209, 93, 66, 106, 163, 133, 132, 101
110, 110, 120, 171, 172, 97, 111, 133
187, 150, 78, 108, 68, 101, 87, 97
170, 151, 107, 114, 107, 55, 58, 81
196, 133, 55, 157, 137, 86, 92, 117
168, 147, 58, 154, 63, 57, 155, 130
54, 107, 168, 160, 154, 160, 89, 145
123, 160, 81, 152, 65, 97, 124, 143
208, 86, 75, 103, 142, 129, 145, 97
108, 138, 84, 179, 63, 152, 140, 171
62, 102, 178, 151, 170, 137, 82, 129
188, 138, 68, 154, 144, 90, 63, 112
151, 149, 94, 130, 72, 123, 81, 120
68, 109, 137, 147, 114, 143, 161, 152
Read off the first entry in the row that holds the smallest entry.
Answer: 54
The largest entry in the last column is 171
The third-last entry, reading row by row -> 143
Read off the entry in the bottom-left corner.
Answer: 68
Read off the 1st entry on the diagonal from the top-right corner.
Answer: 101
The top entry of the column that holds the largest entry is 209
Read off the 3rd entry on the main diagonal.
Answer: 78
The entry directly below the smallest entry is 123
The 5th entry from the end, reading row by row -> 147
Read off the third entry, reading row by row.
Answer: 66
The largest entry in the last row: 161
The entry directly below 112 -> 120
Read off the smallest entry in the last column.
Answer: 81
The entry directly below the largest entry -> 110
Read off the entry directly above 92.
Answer: 58
Read off the 2nd entry on the main diagonal.
Answer: 110
The entry just left of 75 is 86
The second entry on the diagonal from the top-right corner -> 111
Read off the 5th entry, reading row by row.
Answer: 163
The entry directly below 208 -> 108
Read off the 2nd largest entry.
Answer: 208
Read off the entry just right of 87.
Answer: 97
The last entry, reading row by row -> 152
Read off the entry directly below 179.
Answer: 151

grid =
140, 138, 143, 137, 143, 144, 154, 140, 137, 144, 143, 138, 144
145, 146, 146, 134, 135, 131, 139, 137, 141, 141, 147, 135, 146
138, 136, 151, 139, 146, 135, 165, 146, 156, 133, 147, 144, 152
134, 140, 141, 155, 186, 164, 175, 136, 150, 163, 134, 137, 184
155, 142, 147, 155, 135, 136, 140, 146, 138, 139, 140, 163, 137
133, 135, 148, 136, 186, 138, 186, 141, 176, 134, 144, 136, 165
138, 138, 158, 167, 171, 142, 211, 145, 160, 139, 132, 158, 171
145, 146, 134, 137, 135, 150, 130, 139, 133, 147, 150, 141, 134
190, 153, 146, 197, 132, 139, 141, 141, 138, 134, 134, 168, 143
The entry directly above the smallest entry: 211
The entry just left of the largest entry: 142
The bottom entry of the column that holds the smallest entry -> 141
Find the last entry of the largest entry's row.
Answer: 171
The entry just left of 151 is 136
The entry in the bottom-right corner -> 143
The bottom-left entry -> 190
The fifth entry from the end, reading row by row is 138
Find the centre entry.
Answer: 140
Find the second entry on the diagonal from the top-right corner.
Answer: 135
Find the largest entry in the first row.
Answer: 154
The top-left entry: 140
The 2nd largest entry: 197
The smallest entry in the first column: 133
Find the fifth entry, reading row by row.
Answer: 143
Find the first entry in the row that holds the largest entry.
Answer: 138
Find the entry just right of the centre entry.
Answer: 146
The third entry in reading order -> 143
Find the entry in the top-right corner.
Answer: 144
Find the first entry in the row that holds the smallest entry.
Answer: 145
Find the second entry in reading order.
Answer: 138
Find the entry just right of the smallest entry.
Answer: 139
Find the entry directly above the centre entry.
Answer: 175
Find the smallest entry in the last row.
Answer: 132
The entry directly above the largest entry is 186
The second entry on the main diagonal is 146
The smallest entry in the last column -> 134

m =
138, 143, 94, 85, 119
197, 52, 169, 175, 155
175, 123, 91, 74, 121
89, 119, 195, 158, 116
177, 82, 156, 166, 139
115, 140, 119, 117, 133
159, 111, 128, 109, 115
154, 132, 97, 79, 117
94, 119, 145, 143, 130
124, 100, 158, 180, 151
104, 141, 124, 110, 130
Rows and columns are numbered from 0.
What is the entry in the bottom-left corner? 104
What is the entry in row 1 and column 0? 197
The entry directly above the smallest entry is 143
The entry just right of 145: 143
What is the minimum? 52
What is the entry directly above the largest entry? 138
The top-right entry is 119
The bottom-right entry: 130
What is the centre entry? 119
What is the entry directly above 141? 100
What is the entry directly above the centre entry? 156
The entry just right of 74: 121
What is the entry directly below the smallest entry? 123
What is the entry just right of the centre entry? 117
What is the entry just left of 156? 82
What is the entry directly below the centre entry? 128
The entry directly above 151: 130
